Below is a small trained network, with its code and all its weights. Each question gives an input and a class and asks what happens when units are switched off, that is, made to give their printed mean instead of their output.

import numpy as np


def w(rows, s, z=0):
    codes = np.array(rows[::2]) - 128.0
    scale = np.full(codes.shape[1], s)
    scale[-1] = z or s
    return codes * scale


def norm(h):
    return h / np.sqrt((h * h).mean(-1, keepdims=True) + 1e-5)


def f(y):
    return y / 2 * (1 + np.tanh(0.7978845608 * (y + 0.044715 * y**3)))


def log_softmax(a):
    a = a - a.max(-1, keepdims=True)
    return a - np.log(np.exp(a).sum(-1, keepdims=True))


def net(x, mask):
    res = np.array(x, float).reshape(1, 3) / 4 @ E
    u = 0
    for l in range(4):
        y = f(norm(res) @ A[l][:, :-1].T + A[l][:, -1])
        res = res + np.where(mask[u : u + 4], y, B[l][:, -1]) @ B[l][:, :-1]
        u += 4
    return log_softmax(norm(res)[-1] @ U[:, :-1].T + U[:, -1])


A, B = {}, {}
E = w([
[241,33,52],'x0',
[223,181,176],'x1',
[186,30,254],'x2',
],0.00043)
A[0] = w([
[101,213,139,14],'0.n1',
[74,121,253,7],'0.n2',
[113,118,157,54],'0.n3',
[73,101,141,149],'0.n4',
],0.0049,0.0015)
B[0] = w([
[119,66,219,120],'0.n1',
[188,184,50,255],'0.n2',
[23,20,129,43],'0.n3',
[188,5,33,208],'0.n4',
],0.0027,0.00049)
A[1] = w([
[86,26,162,122],'1.n1',
[162,145,128,134],'1.n2',
[1,56,134,1],'1.n3',
[143,114,216,128],'1.n4',
],0.0045,0.0026)
B[1] = w([
[130,222,253,104],'1.n1',
[140,149,147,238],'1.n2',
[214,198,64,2],'1.n3',
[153,78,86,143],'1.n4',
],0.0029,0.0005)
A[2] = w([
[150,66,173,173],'2.n1',
[26,123,3,55],'2.n2',
[164,63,148,217],'2.n3',
[172,204,80,4],'2.n4',
],0.0027,0.0004)
B[2] = w([
[5,126,65,200],'2.n1',
[217,63,209,254],'2.n2',
[66,156,94,236],'2.n3',
[118,169,177,149],'2.n4',
],0.0017,0.00057)
A[3] = w([
[98,105,215,205],'3.n1',
[167,253,109,173],'3.n2',
[11,173,244,34],'3.n3',
[121,189,196,5],'3.n4',
],0.0031,0.0016)
B[3] = w([
[47,222,54,218],'3.n1',
[100,251,202,239],'3.n2',
[78,16,159,101],'3.n3',
[132,73,39,1],'3.n4',
],0.0021,0.00066)
U = w([
[145,253,176,249],'0',
[243,61,78,130],'1',
[3,75,137,12],'2',
],0.0072,0.0013)

Each question gives the input, the list of numbers given to net, and the class t.
The units are the neurons (one row each of A and B). Each row of codes is followed by its name. A weight is (code - 128) times the scale printed after its matrix; where a second scale follows, it is the last column's (A, B and U).
mask holds one flag per neuron, layer by layer. A switched-off neuron (its flag False) gives its mean, the last column of its row in B, instead of its output. The means were averaged over made-up inputs and are rounded, as every weight is.
A unit's drop is (log p(t) with every unit on - log p(t) with that unit switched off) / (log p(t) with every unit on - log p(t) with every unit switched off).
The circuit of an input: a set's keep is (log p(t) with only the set's units on - log p(t) with every unit switched off) / (log p(t) with every unit on - log p(t) with every unit switched off). Starting from the 12 units with the biggest drops (on a tie, the unit counted first), units are removed one at a time, each time the one whose removal leaves the highest keep (on an exact tie, the one counted first), for as long as the keep stays at least 0.8.
circuit, biggest first: the units of the circuit, biggest drop first
unit that matters most: the unit with the biggest drop
top k neurons: the k neurons with the biggest drops, biggest first
top k neurons in layer l: the k neurons of layer l with the biggest drops, biggest first
input [3,0,1], class 2: circuit, biggest first => (0.n2)
input [-8,7,-7], class 2: circuit, biggest first => (0.n1; 3.n3; 1.n1)
input [1,-4,-4], class 1: top 4 neurons => (2.n2; 0.n3; 0.n1; 3.n2)
input [-7,1,-3], class 2: circuit, biggest first => (3.n3; 0.n1)
input [7,-8,7], class 2: top 2 neurons => (1.n1; 0.n2)
input [1,-3,-3], class 1: top 2 neurons => (0.n3; 0.n1)
input [-8,3,-6], class 2: circuit, biggest first => (3.n3; 0.n1)
input [4,3,0], class 0: top 3 neurons => (0.n1; 0.n3; 0.n4)
input [-6,-2,5], class 1: top 3 neurons => (0.n2; 0.n4; 1.n1)
input [2,-7,-2], class 1: top 2 neurons => (0.n1; 0.n4)
input [6,4,0], class 0: top 2 neurons => (0.n1; 0.n4)
input [-1,1,-6], class 2: top 2 neurons => (0.n2; 0.n4)
input [-6,0,5], class 1: top 3 neurons => (0.n2; 1.n1; 0.n4)
input [-7,-3,1], class 1: unit that matters most => 0.n2
input [8,-1,7], class 2: top 3 neurons => (0.n2; 1.n3; 1.n1)
input [-6,3,-5], class 2: top 2 neurons => (3.n3; 0.n1)
input [6,1,-1], class 0: top 2 neurons in layer 2 => (2.n4; 2.n1)
input [-7,8,-8], class 2: top 2 neurons in layer 1 => (1.n3; 1.n1)
input [-4,6,-8], class 2: top 2 neurons in layer 0 => (0.n1; 0.n2)
input [-1,-1,1], class 1: circuit, biggest first => (0.n4)
input [-8,-1,2], class 1: top 2 neurons in layer 0 => (0.n2; 0.n4)
input [1,-3,-8], class 1: top 2 neurons in layer 1 => (1.n1; 1.n2)
